(in the rows, 128 means zero)
Facts:
Q950 menom: Q807
Q136 menom: Q950, Q60
Q498 menom: Q318
Q259 menom: Q936
Q437 menom: Q797
Q894 menom: Q232, Q145, Q744
Q663 menom: Q967
Q789 menom: Q259
Q2 menom: Q807, Q231, Q776
Q305 menom: Q950
Q451 menom: Q459, Q744
Q311 menom: Q744
Q740 menom: Q866, Q807, Q797, Q950, Q145
Q967 menom: Q866, Q807, Q936, Q950
Q286 menom: Q131
Q972 menom: Q145, Q60, Q680
Q60 menom: Q318
Q743 menom: Q807, Q23, Q950
Q994 menom: Q23, Q380
Q390 menom: Q847, Q807, Q60, Q42
Q515 menom: Q807
Q671 menom: Q807
Q866 menom: Q807, Q145
Q232 menom: Q807, Q797
Q687 menom: Q807, Q967
Q988 menom: Q847, Q459, Q970, Q680
Q330 menom: Q663
Q333 menom: Q337, Q950
Q769 menom: Q776, Q671, Q461
Q160 menom: Q936, Q67
Q308 menom: Q178, Q936, Q950, Q318
Q757 menom: Q584
Q668 menom: Q807
Q264 menom: Q743, Q157, Q160
Q937 menom: Q23, Q797, Q671
Q38 menom: Q60
Q536 menom: Q918
Q514 menom: Q807
Q145 menom: Q807, Q950
Q16 menom: Q894
Q366 menom: Q950, Q318
Q887 menom: Q318, Q151
Q602 menom: Q740, Q807
Q197 menom: Q763, Q950
Q579 menom: Q807, Q936
Q102 menom: Q151
Q405 menom: Q655, Q318
Q318 menom: Q807, Q950
Q158 menom: Q807, Q145, Q60
Q584 menom: Q743, Q807
Q598 menom: Q308
Q600 menom: Q145, Q514
Q610 menom: Q671
Q363 menom: Q866, Q584, Q753
Q58 menom: Q950, Q906
Q855 menom: Q41, Q405
Q178 menom: Q950
Q817 menom: Q464, Q598
Q918 menom: Q807, Q776, Q765
Q464 menom: Q23
Q428 menom: Q671
Q906 menom: Q950
Q288 menom: Q23
Q680 menom: Q776
Q200 menom: Q807, Q776, Q151
Q151 menom: Q318
Q131 menom: Q740, Q650
Q910 menom: Q847, Q807
Q454 menom: Q866
Q722 menom: Q807, Q793
Q323 menom: Q390, Q807
Q665 menom: Q743, Q797
Q23 menom: Q807
Q520 menom: Q157, Q970
Q157 menom: Q178
Q213 menom: Q670
Q763 menom: Q847
Q337 menom: Q797, Q677
Q84 menom: Q807, Q365
Q797 menom: Q807
Q67 menom: Q866, Q797
Q677 menom: Q807
Q59 menom: Q765
Q42 menom: Q178, Q807, Q776, Q151
Q915 menom: Q232
Q400 menom: Q807, Q950
Q655 menom: Q847, Q807
Q730 menom: Q807, Q598
Q447 menom: Q950
Q898 menom: Q286, Q145
Q15 menom: Q988, Q906
Q533 menom: Q607, Q598
Q776 menom: Q178, Q671
Q670 menom: Q130
Q62 menom: Q23, Q598
Q847 menom: Q23, Q950
Q607 menom: Q797
Q936 menom: Q807, Q145
Q459 menom: Q847, Q671
Q985 menom: Q178
Q753 menom: Q807
Q461 menom: Q151
Q507 menom: Q765
Q935 menom: Q967, Q671
Q130 menom: Q743, Q807, Q936
[Q950, Q498, Q991, Q789, Q451, Q60, Q743, Q390, Q515, Q866, Q514, Q145, Q602, Q197, Q102, Q584, Q598, Q58, Q744, Q817, Q918, Q428, Q906, Q680, Q200, Q41, Q454, Q323, Q213, Q763, Q84, Q59, Q915, Q730, Q447, Q670, Q62, Q607, Q935, Q130] bebripon a
[Q136, Q437, Q663, Q740, Q967, Q286, Q994, Q671, Q687, Q988, Q308, Q668, Q264, Q937, Q38, Q366, Q887, Q579, Q380, Q726, Q600, Q610, Q363, Q464, Q131, Q722, Q665, Q23, Q157, Q677, Q42, Q400, Q898, Q15, Q533, Q847, Q461, Q507, Q970] bebripon b
[Q259, Q894, Q231, Q2, Q305, Q311, Q972, Q232, Q330, Q333, Q769, Q160, Q757, Q272, Q536, Q16, Q405, Q318, Q158, Q765, Q793, Q855, Q178, Q288, Q151, Q910, Q520, Q337, Q797, Q67, Q650, Q365, Q655, Q807, Q776, Q936, Q459, Q985, Q753] bebripon c

Known rows:
Q288: [170 124  91 140 181 142 136 105  99 149 111 116 142  88 101 181 102 139
 108 108 164 117 178 100  92 121 185 112  99 129 102 109 107 105 124 106
 102 104 110 134 125]
Q213: [152 115  93 121 175 120 173  97 108 145 125 107 143  96 104 162 144 133
 136 145 156 140 154 151 116 109 155  96 114 137 136 123 135  91 115  93
 121 135 116 117 126]
Q670: [150 111  99 124 174 122 175  98 110 150 131 110 142  92 104 158 151 130
 139 148 156 147 154 140 111 108 158  97 109 134 131 122 142  88 118  90
 123 141 110 117 116]
Q598: [150 107  95 125 175 112 168  98  96 152 127 123 147  95 101 153 148 138
 127 138 159 140 158 134 108 106 156 102 110 133 124 116 140  91 120  93
 120 128 115 120 121]
Q817: [152 111  90 124 181 115 169  96 103 151 127 117 149  91 105 156 128 140
 125 138 159 135 164 136 107 107 152 100 107 133 126 117 127  94 118  94
 120 126 116 122 124]
Q464: [159 125  83 101 175 172 128 118  86 142 132 146 144  95  96 168 116 147
  96 144 166 128 185 113  86  97 176 103 109 137 100 104  87 105 131  97
  94  97  95 135 119]
Q200: [148 132  86 143 188 154 180  89  90 137 144 141 137  87  87 158 131 144
 116 128 152 132 144 154 122 141 150 103  94 129 145 127 134  88 107  88
 129 132 130 115 133]
Q894: [171 116  76 116 179 144 168  86 132 138 122 108 147 117  89 222  84 130
 144 139 145 135 162 154 102 137 165 117 109 124 125 125 117 114 112 108
 112 121 117 119 122]
Q131: [156 123  86 100 168 175 163 114 108 126 139 125 134 108  94 193 109 135
 129 165 144 153 156 175 109 112 166  98 118 126 117 117 113 103 134  92
 102 139  99 118 123]
Q935: [162 122  75 165 155 130 202 108 123 135 118 119 136  80 113 169 142 141
 124 146 174 119 162 164 105 127 154  84 100 139 135 107 115  93  83  92
 114 170 111 114 141]
Q910: [164 161  99 147 193 187 151  93 118 140 133  96 126  80 100 193 117 111
 129 119 158 132 156 111 117 150 196 109  97 120 152 131 108  92 108  92
 113 112 101 125 122]
Q390: [149 146  93 123 207 157 165  90 106 146 149 108 138  82 105 168 150 126
 133 151 167 127 150 139 127 126 160 101 104 132 176 145 112  87 104  89
 128 114 106 113 130]
Q793: [171 124  98 104 181 166 176  94 116 131 108  79 122  98  88 183  48 125
 137 110 141 159 159 135 119 132 176  94 112 131  89 109 136  98 128  99
 111 143 111 132 139]
Q680: [152 115  84 142 178 116 181 110  91 144 138 120 141  94  90 175 131 141
 109 154 148 141 154 196 116 127 144  99  95 127 159 123 139  92 104 100
 133 131 139 106 141]
Q726: [158 129  91  81 170 186 171 109 104 121 132 107 122 104  85 180  86 130
 129 152 138 170 160 165 118 112 167  84 123 133  99 111 120  96 139  86
 107 145  96 126 130]
Q677: [147 164  89 110 172 245 159  98 100 122 168 147 124  88  86 185 121 125
 129 137 154 136 145 125 127 144 174 103  97 122 132 120 104  92 128  77
 107 134  92 129 117]
Q305: [157 160  96 169 172 136 150 101 102 116  95 105 143 112 101 184 100 106
 117 125 169 155 156 148 113 129 176 114 128 135 119 114 121 110 133 100
 110 160 133 143 120]
Q160: [164 113 101 148 151 119 170 102 130 143 114  99 134  98 102 192 163 107
 149 124 144 155 153  96  94 124 204 107 112 121 115 107 152  94 125  93
 103 143 102 115  95]
Q400: [146 176  90 125 172 212 151 103  92 107 145 144 134 101  93 178 114 112
 115 149 163 148 149 147 131 131 169 108 115 134 128 116 101  98 130  80
 106 153 107 138 108]

Rows:
No name comes twice in this set of rows, the named rows included.
[155 153  84 116 161 217 172 103 112 122 154 142 125  93  88 182 134 125
 126 148 156 142 151 128 115 134 178  97 108 127 119 112 107  93 119  77
 101 144  91 120 118] => Q687
[150 154  87 130 175 161 154 110 103 109 125 124 139 116  98 189 114 118
 116 167 160 160 154 177 111 112 165 104 138 135 128 121 103 108 136  89
 101 151 112 128 115] => Q136
[169 141  89 134 162 174 181  80 133 139 136 126 143 106  88 202 152 104
 159 127 152 127 148  66 112 147 192 121  94 117 126 112 137  93 109  88
 106 137 109 117 103] => Q936
[149 138  85 130 184 162 181  93  88 141 147 130 136  90  86 162 108 137
 117 133 153 131 148 153 134 138 145  98  85 127 153 122 136  86 105  90
 134 134 128 118 134] => Q918
[159 161  95 137 179 216 163  78 112 132 143 123 129  83  87 192 105 118
 136  99 158 127 146  92 125 165 181 113  84 119 131 120 119  95 112  89
 114 128 106 131 127] => Q753
[171 144  89 180 178 154 166 125 137 140 112  76 120  70 118 209 149 115
 112 140 169 126 170 150  90 139 200  90 103 123 162 126  98  93  82 103
 109 129  98 110 140] => Q459
[138 189  91 153 188 188 162  76  88 114 137 136 149  97 103 153 117 113
 124 130 188 126 147 131 152 137 146 113 108 143 153 125 111  93 112  79
 130 161 133 151 124] => Q950
[152 120  94 106 165 166 154 119 101 131 143 131 133 100  94 185 129 134
 117 157 146 152 157 156 101 110 174  97 121 126 114 116 117 101 143  91
  99 132  94 121 112] => Q533
[152 161  84 135 142 196 175 104 123 111 140 145 138 104  97 187 154 106
 135 156 170 139 153 117 113 128 182 101 120 136 119 103 111  92 119  75
  95 175  96 128 104] => Q967
[169 130  84 209 148 126 181 139  96 129 113 127 124  88  85 205 125 131
  83 123 142 152 161 178 102 160 176  98  79 112 148 104 144 100 103 107
 118 143 142 109 144] => Q776
[149 110  87 140 186 105 178  95 100 142 121 131 139  94  94 158 124 151
 120 133 149 143 143 172 101 121 153  97 120 135 128 127 137  97 124  94
 121 130 123 110 133] => Q102
[153 121  83 131 172 144 164 114  97 125 130 152 125  98  80 176 123 150
 108 149 134 165 145 171  87 127 173  97 129 127 111 122 123 101 141  89
 103 129 111 106 122] => Q461
[152 129  74 110 179 172 191  73 120 139 157 138 157 107  98 189 120 132
 158 152 168 112 150 136 133 139 137 113 101 130 150 126 115 101  90  89
 118 140 121 123 124] => Q866

Now the same things, written a new way:
Known rows:
Q38: [101 141 137 120 133 139 138 138 116 117 152 107 146  88 114 141 123 136
 147 129  57 149 128 128 138 134 136 144  97 101]
Q232: [201  87 138 113 136 112 106  82 141 139  95 107 155 154 186 160  92 132
 123 109 172 135 147 133 125 128 188  93 175 225]
Q259: [139 194 145 101 143 174  87 123 115 134 167 125 137  91 129 113  77 125
 135 116 142  81  64  84 121 131 166 141 147 121]
Q536: [134 122 149 127 148 147 120 100 114 115 138 154 138 119 123 111 116 127
 109 150 139  82  93 113 124 147 158 131 133 157]
Q935: [ 90 169 114 137  75 130 130 109 130 134 155 138  67 136 152  84 139 120
 148 149 149  88 146 156 133 108 115  97 137  83]
Q776: [ 82 104 112 198  44 138 112  60 133 101 138 155  70  92 137  32 104 181
  99 213 148  26 129 143 165 157 189 113 164 159]
Q910: [164 100 110 133 183 142 102 134 132 122  92 101 137 128 138  98 113 183
 126 124 168 109 115 121 100 141 127 127 197 152]
Q937: [ 97  90 144 116 109  98 138  58 117  86 131 114 115  91 180 133 127 139
 163 128  57 164 154 193 118 156 136  68 144 111]
Q41: [110 154 136 106 143 113 159 142 129 139 153 188 111 182 103 133 181  78
 109 136 140 104 140 130 114 110 116 128  93 121]
Q671: [ 99  83  55 158 110 103 123 142 179 119 104  64  92 113 145  93 102 224
 158 123 101 136 210 154 129 128 170 119 198 140]
Q515: [156 123  80 123 150 116 129 184 169 165  93  99 109 202 134 122 141 150
 141 112 187 138 193 134 123  82 113 125 165 149]
Q498: [148 160 169 130 132 174 124 159  66 149 144 107 137 168 136 128 159 108
 143 188 127 130 145 141 188  87  79 130  55 110]
Q272: [133 121 155 113 164 141 138 107 114 117 138 186 147 129 103 117 139 112
  91 146 134  88  88 102 108 156 154 140 128 165]
Q740: [142 119 114 129  73  99 123 124 172 136 114  80 148  94 154 197  73 110
 138  51 111 205 137 117 136 118 157 138 128 142]
Q363: [103 141 127 114 126 119 144 120 136 115 150 120 134  98 128 152 109 120
 144 110  68 153 134 122 121 133 164 136 108 118]
Q598: [115 163 142 110 136 135 139 130 106 140 147 148 110 151 139 123 163  93
 147 138 140 119 124 151 125 116  97 105 106  92]
Q405: [169 130 190 134 165 191 105 129  54 121 136 108 174 120 135 116 123 146
 124 193 118 108  92 124 167 135 117 137  91 155]
Q16: [145 142 154 114 147 161 114 102 108 120 143 153 144 114 130 119 113 115
 112 137 136  87  77 107 117 145 156 132 140 151]
Q62: [120 136 146  99 162 129 138 110 103 124 131 144 107 158 151 123 184  99
 158 128 135 133 122 176  94 130  55  80 133  72]

Rows:
No name comes twice in this set of rows, the named rows included.
[175 143 181  98  98 131 103  39 111 126 142 133 151 112 203 175  73  74
 130 111 135 123  99 133 130 135 195  80 140 188] => Q67
[125 185 136 110 102 133 123 126 131 153 156 136 103 150 154 142 134  73
 143 114 145 118 133 138 130 100 125 109 111 100] => Q454
[118 115 127 182  26 103 135 129 147 143  95 158 120 122 106 153 143  69
  95 113 204 165  75 110 144 124  28 150  86  61] => Q906
[179  84  97 124 196 123 118 165 160 141  82 124 150 171 108 121 125 174
  96 113 181 108 153  96 101 129 167 153 190 212] => Q807
[173 150 123 118 169 161  88 149 129 142 120  96 153 123 136 120  84 154
 126 108 165 108 108  94 121 128 157 145 170 153] => Q158
[143 173  96 114 146 128 114 174 152 167 131 103 107 171 135 123 132 123
 157  97 168 129 157 126 112  83 119 122 150 113] => Q130
[149  98 112 145 146 132 114 128 136 128 109 129 135 142 125  94 111 175
 103 152 164  90 140 113 124 141 162 140 170 186] => Q2
[123  95  91 127 152 107 144 167 163 124 113 100 136 128 108 139 126 174
 139 105  92 163 176 127 119 127 157 150 140 151] => Q722
[ 88 159 114 145  76 124 123  98 133 129 152 143  56 138 156  71 142 130
 148 163 140  79 154 171 140 111 123  88 144  86] => Q428
[121 132  83 120 147 120 123 179 166 135 125  76 133 116 121 144  94 174
 152  85  98 167 168 116 122 114 161 155 156 130] => Q579
[122 123 144 154  96 142 120  86 121 117 132 161 122 101 121  96 111 136
  95 166 151  74  94 114 134 152 150 137 138 154] => Q985

